Here is a tiny trained network, its code and every weight. The questions are about switching its units off for an input and a class, where a switched-off unit gives its printed mean instead of its output.

import numpy as np


def w(rows, s, z=0):
    codes = np.array(rows[::2]) - 128.0
    scale = np.full(codes.shape[1], s)
    scale[-1] = z or s
    return codes * scale


def f(y):
    return y / 2 * (1 + np.tanh(0.7978845608 * (y + 0.044715 * y**3)))


def log_softmax(a):
    a = a - a.max(-1, keepdims=True)
    return a - np.log(np.exp(a).sum(-1, keepdims=True))


def net(x, mask):
    res = np.array(x, float).reshape(1, 3) / 4 @ E
    y = f(res @ A[0][:, :-1].T + A[0][:, -1])
    res = res + np.where(mask, y, B[0][:, -1]) @ B[0][:, :-1]
    return log_softmax(res[-1] @ U[:, :-1].T + U[:, -1])


A, B = {}, {}
E = w([
[76,67,110,118,127,93,44,180],'x0',
[52,152,208,92,8,187,119,89],'x1',
[175,108,251,205,95,67,144,136],'x2',
],0.015)
A[0] = w([
[21,186,119,21,91,230,90,92,137],'n1',
[210,208,129,107,109,134,214,48,254],'n2',
[212,134,142,160,150,96,124,174,139],'n3',
[50,20,116,161,122,113,11,170,168],'n4',
[163,135,157,255,168,22,130,165,125],'n5',
[170,167,50,111,229,106,95,122,202],'n6',
[127,150,254,201,68,114,65,112,59],'n7',
[103,208,164,108,90,163,153,84,139],'n8',
[146,240,90,96,97,168,191,136,181],'n9',
[109,88,108,108,74,81,21,241,181],'n10',
[158,181,11,94,191,124,99,122,212],'n11',
[139,91,78,71,114,126,66,127,114],'n12',
[179,159,183,99,65,102,83,125,92],'n13',
[138,87,86,192,124,77,107,154,148],'n14',
[214,147,166,159,154,113,195,147,147],'n15',
[121,53,149,148,130,41,38,183,134],'n16',
[170,223,134,151,141,170,199,124,240],'n17',
],0.011,0.008)
B[0] = w([
[116,134,151,183,190,202,111,193,245],'n1',
[194,145,123,193,134,109,117,144,244],'n2',
[161,100,177,137,153,129,166,136,193],'n3',
[55,86,131,118,99,204,136,123,228],'n4',
[185,44,127,137,169,216,185,132,234],'n5',
[105,111,118,131,69,86,96,59,248],'n6',
[89,91,98,119,46,56,105,28,223],'n7',
[118,169,56,155,113,121,131,153,201],'n8',
[227,181,70,133,87,140,154,174,202],'n9',
[115,88,177,54,133,199,135,114,220],'n10',
[116,170,88,154,67,87,77,55,251],'n11',
[103,115,147,118,147,141,88,98,172],'n12',
[106,148,98,175,99,93,120,88,168],'n13',
[133,101,194,75,145,110,166,103,186],'n14',
[169,113,186,169,148,97,118,133,205],'n15',
[98,103,113,66,118,165,186,120,212],'n16',
[244,122,137,193,125,54,81,171,221],'n17',
],0.011,0.021)
U = w([
[176,135,28,200,85,2,89,82,235],'0',
[42,122,126,85,85,105,79,10,135],'1',
[176,244,73,179,163,186,146,240,144],'2',
[66,107,138,157,192,220,62,240,67],'3',
[207,97,205,214,227,93,134,176,93],'4',
[157,45,104,89,174,157,214,169,5],'5',
],0.0094,0.0028)

Each question gives the input, the list of numbers given to net, and the class t.
The units are the neurons (one row each of A and B). Each row of codes is followed by its name. A weight is (code - 128) times the scale printed after its matrix; where a second scale follows, it is the last column's (A, B and U).
mask holds one flag per neuron, in row order. A switched-off neuron (its flag False) gives its mean, the last column of its row in B, instead of its output. The means were averaged over made-up inputs and are rounded, as every weight is.
A unit's drop is (log p(t) with every unit on - log p(t) with that unit switched off) / (log p(t) with every unit on - log p(t) with every unit switched off).
The circuit of an input: a set's keep is (log p(t) with only the set's units on - log p(t) with every unit switched off) / (log p(t) with every unit on - log p(t) with every unit switched off). Starting from the 12 units with the biggest drops (on a tie, the unit counted first), units are removed one at a time, each time the one whose removal leaves the highest keep (on an exact tie, the one counted first), for as long as the keep stays at least 0.8.
units of the circuit, in order: the units of the circuit, biggest drop first
top k neurons: the k neurons with the biggest drops, biggest first
drop of u: that unit's drop, to one decimal
input [3,1,-4], class 3: units of the circuit, in order : n1
input [2,0,-5], class 1: top 2 neurons : n11; n5
input [0,-6,3], class 4: top 2 neurons : n15; n4
input [0,-6,1], class 4: top 2 neurons : n7; n5
input [1,-4,-3], class 1: top 2 neurons : n17; n2
input [4,3,0], class 3: top 2 neurons : n11; n6
input [-6,1,-6], class 2: top 2 neurons : n1; n7
input [8,2,-5], class 3: drop of n1 : 0.8
input [7,4,8], class 1: drop of n7 : 0.3
input [8,6,0], class 3: drop of n6 : 0.4
